Here is a tiny trained network, its code and every weight. The questions are about switching its units off for an input and a target symbol, where a switched-off unit gives its printed mean instead of its output.

import numpy as np


def w(rows, s, z=0):
    codes = np.array(rows[::2]) - 128.0
    scale = np.full(codes.shape[1], s)
    scale[-1] = z or s
    return codes * scale


def f(y):
    return y / 2 * (1 + np.tanh(0.7978845608 * (y + 0.044715 * y**3)))


def softmax(a):
    e = np.exp(a - a.max(-1, keepdims=True))
    return e / e.sum(-1, keepdims=True)


def log_softmax(a):
    a = a - a.max(-1, keepdims=True)
    return a - np.log(np.exp(a).sum(-1, keepdims=True))


def net(x, mask):
    ids = ['Παβημξστψω'.index(c) for c in x.split()]
    T = len(ids)
    res = E[ids] + P[:T]
    r = res
    for j in range(3):
        rows = slice(4 * j, 4 * j + 4)
        q, k, v = (r @ M[0][rows].T for M in (Q, K, V))
        z = softmax(np.where(np.tri(T) > 0, q @ k.T / 4**0.5, -1e9)) @ v
        o = O[0][rows]
        res = res + np.where(mask[j], z, o[:, -1]) @ o[:, :-1]
    y = f(res @ A[0][:, :-1].T + A[0][:, -1])
    res = res + np.where(mask[3:19], y, B[0][:, -1]) @ B[0][:, :-1]
    return log_softmax(res[-1] @ U[:, :-1].T + U[:, -1])


Q, K, V, O, A, B = {}, {}, {}, {}, {}, {}
E = w([
[53,81,124],'Π',
[41,82,94],'α',
[63,108,165],'β',
[160,166,78],'η',
[204,133,100],'μ',
[114,106,87],'ξ',
[116,91,137],'σ',
[107,75,105],'τ',
[162,122,136],'ψ',
[5,107,215],'ω',
],0.019)
P = w([
[84,125,105],'0',
[203,113,251],'1',
[118,154,107],'2',
[210,69,245],'3',
[122,160,106],'4',
[218,113,237],'5',
[125,151,105],'6',
[162,2,219],'7',
[112,168,109],'8',
[158,28,245],'9',
[104,193,130],'10',
],0.0083)
Q[0] = w([
[136,100,237],'head 1',
[141,76,133],'head 1',
[127,162,156],'head 1',
[104,100,88],'head 1',
[50,230,89],'head 2',
[141,150,161],'head 2',
[80,56,146],'head 2',
[50,185,183],'head 2',
[145,178,146],'head 3',
[76,58,171],'head 3',
[5,65,125],'head 3',
[61,156,94],'head 3',
],0.013)
K[0] = w([
[78,54,141],'head 1',
[162,31,149],'head 1',
[130,129,120],'head 1',
[136,109,106],'head 1',
[193,123,143],'head 2',
[129,151,163],'head 2',
[111,61,144],'head 2',
[181,124,154],'head 2',
[133,212,102],'head 3',
[150,60,125],'head 3',
[93,5,166],'head 3',
[93,101,84],'head 3',
],0.017)
V[0] = w([
[27,254,156],'head 1',
[53,132,91],'head 1',
[174,42,21],'head 1',
[131,77,158],'head 1',
[158,49,245],'head 2',
[155,111,79],'head 2',
[118,106,116],'head 2',
[88,100,145],'head 2',
[179,79,10],'head 3',
[31,95,143],'head 3',
[184,167,116],'head 3',
[111,99,151],'head 3',
],0.0083)
O[0] = w([
[168,40,86,141],'head 1',
[109,163,140,183],'head 1',
[168,240,201,105],'head 1',
[104,30,174,177],'head 1',
[144,135,145,214],'head 2',
[100,96,169,91],'head 2',
[167,140,134,151],'head 2',
[117,168,197,201],'head 2',
[134,254,185,62],'head 3',
[205,96,83,254],'head 3',
[109,171,110,33],'head 3',
[130,124,109,185],'head 3',
],0.0067,0.0069)
A[0] = w([
[118,156,151,162],'neuron 1',
[97,112,183,139],'neuron 2',
[149,160,94,153],'neuron 3',
[168,201,84,73],'neuron 4',
[110,132,73,26],'neuron 5',
[33,130,99,53],'neuron 6',
[80,122,95,8],'neuron 7',
[155,36,150,214],'neuron 8',
[110,163,50,253],'neuron 9',
[119,82,169,143],'neuron 10',
[71,146,54,91],'neuron 11',
[142,112,189,94],'neuron 12',
[137,132,156,64],'neuron 13',
[5,116,62,160],'neuron 14',
[105,161,206,192],'neuron 15',
[134,109,168,104],'neuron 16',
],0.014,0.0053)
B[0] = w([
[121,55,97,133],'neuron 1',
[122,191,128,157],'neuron 2',
[160,129,177,131],'neuron 3',
[106,134,254,138],'neuron 4',
[87,176,74,126],'neuron 5',
[47,79,120,141],'neuron 6',
[59,162,170,130],'neuron 7',
[150,147,181,252],'neuron 8',
[210,183,61,145],'neuron 9',
[126,165,105,187],'neuron 10',
[68,196,45,135],'neuron 11',
[118,161,102,145],'neuron 12',
[82,139,130,124],'neuron 13',
[91,147,54,183],'neuron 14',
[89,74,145,150],'neuron 15',
[135,176,62,144],'neuron 16',
],0.0098,0.02)
U = w([
[124,213,140,6],'Π',
[121,156,197,147],'α',
[175,156,97,128],'β',
[143,91,123,131],'η',
[112,112,155,156],'μ',
[93,91,151,105],'ξ',
[97,116,121,130],'σ',
[21,97,166,3],'τ',
[105,170,78,139],'ψ',
[148,4,158,60],'ω',
],0.013,0.0045)

Each question gives the input, a string of symbols that net reads in full, and the target symbol t.
The units are the heads (4 rows each of Q, K, V and O) and the neurons (one row each of A and B). Each row of codes is followed by its name. A weight is (code - 128) times the scale printed after its matrix; where a second scale follows, it is the last column's (O, A, B and U).
mask holds one flag per unit, heads first, then neurons. A switched-off unit (its flag False) gives its mean, the last column of its rows in O or B, instead of its output. The means were averaged over made-up inputs and are rounded, as every weight is.
A unit's drop is (log p(t) with every unit on - log p(t) with that unit switched off) / (log p(t) with every unit on - log p(t) with every unit switched off).
The circuit of an input: a set's keep is (log p(t) with only the set's units on - log p(t) with every unit switched off) / (log p(t) with every unit on - log p(t) with every unit switched off). Starting from the 12 units with the biggest drops (on a tie, the unit counted first), units are removed one at a time, each time the one whose removal leaves the highest keep (on an exact tie, the one counted first), for as long as the keep stays at least 0.8.
units of the circuit, in order: the units of the circuit, biggest drop first
most important unit: the unit with the biggest drop
k most important neurons: the k neurons with the biggest drops, biggest first
which heads matter: for each layer, one digit per head in row order, 1 if its drop is at least 0.15 and else 0, layers parted by /
drop of u: that unit's drop, to one decimal
input ψ ξ β ω Π μ η ω ξ, target β: units of the circuit, in order : (neuron 9; head 1; head 3)
input ω α σ α μ α Π α α σ, target α: which heads matter : 000
input μ σ β ω ψ Π, target ω: most important unit : head 3
input ξ α μ α Π α α ω ψ η σ, target ω: units of the circuit, in order : (head 3; neuron 14; neuron 2)
input σ ξ σ ω β ξ α ω ω ξ, target ω: which heads matter : 001
input α τ τ μ Π α ψ α μ α, target α: which heads matter : 101
input ω ω ω β, target ω: which heads matter : 101
input σ α η η σ α ξ α ψ ξ, target α: units of the circuit, in order : (neuron 14; head 1)
input σ α α α α η, target α: 2 most important neurons : (neuron 4; neuron 14)
input ω ω ω ψ, target ω: which heads matter : 100
input τ ψ β α β ω α ω α α, target ω: which heads matter : 001
input ω μ Π τ Π α α ψ, target α: which heads matter : 000
input ω ω μ ξ, target ω: which heads matter : 100
input μ ξ α α ω α α ω ω β, target ω: units of the circuit, in order : (head 3)
input Π α α α μ α Π Π, target α: 2 most important neurons : (neuron 8; neuron 14)
input ω ω ω ω, target ω: which heads matter : 101
input ψ ω ω ω ω ω α α α, target ψ: 2 most important neurons : (neuron 14; neuron 11)
input η α ω α η α α α α ω, target α: 2 most important neurons : (neuron 8; neuron 2)
input β η ξ σ ξ ω η α α α, target α: drop of neuron 8 : 0.1
input η ω η ω ξ ω, target ω: drop of head 3 : 1.5
input ψ ξ α α α τ, target α: drop of neuron 8 : -0.2
input ω α ω ψ η, target Π: drop of neuron 10 : -0.1
input α α μ τ, target α: most important neuron : (neuron 14)
